Below is a small trained network, with its code and all its weights. Each question gives an input and a target symbol and asks what happens when units are switched off, that is, made to give their printed mean instead of their output.

import numpy as np


def w(rows, s, z=0):
    codes = np.array(rows[::2]) - 128.0
    scale = np.full(codes.shape[1], s)
    scale[-1] = z or s
    return codes * scale


def f(y):
    return np.maximum(y, 0)


def softmax(a):
    e = np.exp(a - a.max(-1, keepdims=True))
    return e / e.sum(-1, keepdims=True)


def log_softmax(a):
    a = a - a.max(-1, keepdims=True)
    return a - np.log(np.exp(a).sum(-1, keepdims=True))


def net(x, mask):
    ids = ['ΠΣΦαελμτ'.index(c) for c in x.split()]
    T = len(ids)
    res = E[ids] + P[:T]
    r = res
    for j in range(3):
        rows = slice(4 * j, 4 * j + 4)
        q, k, v = (r @ M[0][rows].T for M in (Q, K, V))
        z = softmax(np.where(np.tri(T) > 0, q @ k.T / 4**0.5, -1e9)) @ v
        o = O[0][rows]
        res = res + np.where(mask[j], z, o[:, -1]) @ o[:, :-1]
    y = f(res @ A[0][:, :-1].T + A[0][:, -1])
    res = res + np.where(mask[3:7], y, B[0][:, -1]) @ B[0][:, :-1]
    return log_softmax(res[-1] @ U[:, :-1].T + U[:, -1])


Q, K, V, O, A, B = {}, {}, {}, {}, {}, {}
E = w([
[85,202,252],'Π',
[93,95,101],'Σ',
[156,151,204],'Φ',
[53,42,85],'α',
[231,127,121],'ε',
[129,73,164],'λ',
[164,149,48],'μ',
[61,171,98],'τ',
],0.018)
P = w([
[65,183,197],'0',
[104,179,177],'1',
[84,157,134],'2',
[110,139,128],'3',
[101,113,125],'4',
[150,111,112],'5',
[159,96,102],'6',
[172,78,89],'7',
[175,59,69],'8',
[206,49,67],'9',
[233,36,67],'10',
[251,29,63],'11',
[240,45,130],'12',
],0.0032)
Q[0] = w([
[130,189,117],'head 0',
[156,96,146],'head 0',
[5,165,102],'head 0',
[198,129,148],'head 0',
[194,87,213],'head 1',
[156,139,129],'head 1',
[112,155,89],'head 1',
[76,132,108],'head 1',
[157,62,133],'head 2',
[129,76,138],'head 2',
[182,131,115],'head 2',
[110,232,105],'head 2',
],0.022)
K[0] = w([
[158,152,112],'head 0',
[125,102,141],'head 0',
[76,230,111],'head 0',
[164,86,135],'head 0',
[129,70,255],'head 1',
[120,125,96],'head 1',
[125,157,45],'head 1',
[145,151,122],'head 1',
[145,107,77],'head 2',
[159,90,95],'head 2',
[87,174,107],'head 2',
[69,207,212],'head 2',
],0.023)
V[0] = w([
[120,99,177],'head 0',
[97,70,131],'head 0',
[180,254,28],'head 0',
[110,92,133],'head 0',
[138,96,197],'head 1',
[129,141,74],'head 1',
[176,42,212],'head 1',
[116,144,132],'head 1',
[110,230,93],'head 2',
[154,180,98],'head 2',
[160,232,34],'head 2',
[56,178,80],'head 2',
],0.0089)
O[0] = w([
[126,164,149,205],'head 0',
[55,102,96,68],'head 0',
[254,72,122,49],'head 0',
[80,118,111,97],'head 0',
[90,105,138,246],'head 1',
[165,132,106,4],'head 1',
[99,47,91,145],'head 1',
[111,151,152,182],'head 1',
[187,194,143,182],'head 2',
[147,135,108,93],'head 2',
[98,149,79,4],'head 2',
[83,200,152,150],'head 2',
],0.009,0.0044)
A[0] = w([
[114,147,59,5],'neuron 0',
[119,204,61,94],'neuron 1',
[116,164,2,107],'neuron 2',
[96,180,105,117],'neuron 3',
],0.016,0.0024)
B[0] = w([
[204,102,192,145],'neuron 0',
[26,136,91,187],'neuron 1',
[247,165,159,177],'neuron 2',
[175,76,96,254],'neuron 3',
],0.013,0.0051)
U = w([
[83,255,60,85],'Π',
[101,199,77,207],'Σ',
[113,158,107,159],'Φ',
[117,203,228,92],'α',
[177,229,106,17],'ε',
[57,94,107,252],'λ',
[201,69,161,130],'μ',
[140,177,109,184],'τ',
],0.008,0.0021)

Each question gives the input, a string of symbols that net reads in full, and the target symbol t.
The units are the heads (4 rows each of Q, K, V and O) and the neurons (one row each of A and B). Each row of codes is followed by its name. A weight is (code - 128) times the scale printed after its matrix; where a second scale follows, it is the last column's (O, A, B and U).
mask holds one flag per unit, heads first, then neurons. A switched-off unit (its flag False) gives its mean, the last column of its rows in O or B, instead of its output. The means were averaged over made-up inputs and are rounded, as every weight is.
A unit's drop is (log p(t) with every unit on - log p(t) with that unit switched off) / (log p(t) with every unit on - log p(t) with every unit switched off).
The circuit of an input: a set's keep is (log p(t) with only the set's units on - log p(t) with every unit switched off) / (log p(t) with every unit on - log p(t) with every unit switched off). Starting from all 7 units, units are removed one at a time, each time the one whose removal leaves the highest keep (on an exact tie, the one counted first), for as long as the keep stays at least 0.8.
circuit, biggest first: the units of the circuit, biggest drop first
unit that matters most: the unit with the biggest drop
top k neurons: the k neurons with the biggest drops, biggest first
which heads matter: for each layer, one digit per head in row order, 1 if its drop is at least 0.15 and else 0, layers parted by /
drop when u is switched off: that unit's drop, to one decimal
input μ Φ Σ, target ε: which heads matter	111
input Π Π Π ε α Π Π ε Π α, target μ: unit that matters most	head 1
input Π ε ε Π ε ε Π ε Σ, target μ: circuit, biggest first	head 2; neuron 2; head 1
input Π λ μ ε Π ε Π Π Σ Π Φ Φ τ, target Π: circuit, biggest first	neuron 1; head 1
input Π Π Π Π α α λ ε ε Σ, target μ: circuit, biggest first	head 2; head 1; neuron 2
input Π Π μ, target ε: which heads matter	110
input Π τ Φ τ Π Π α ε Π Π ε α, target μ: circuit, biggest first	head 2; neuron 2; head 1
input Π Φ Π Σ Π α Π ε Π ε λ, target λ: which heads matter	101
input ε Π ε α Π Σ ε ε Π μ, target ε: which heads matter	010
input Π μ α Σ α Φ, target λ: top 2 neurons	neuron 2; neuron 3
input τ α ε Π ε Π Φ Π Π μ Σ, target ε: circuit, biggest first	neuron 2; head 2; head 1
input Σ ε Φ, target μ: drop when head 1 is switched off	0.2
input ε Π λ, target λ: drop when neuron 2 is switched off	0.1
input Φ Φ ε Φ, target μ: drop when neuron 1 is switched off	0.1
input μ Π Π Π α Π Φ Π Φ α Φ, target λ: drop when head 0 is switched off	0.6
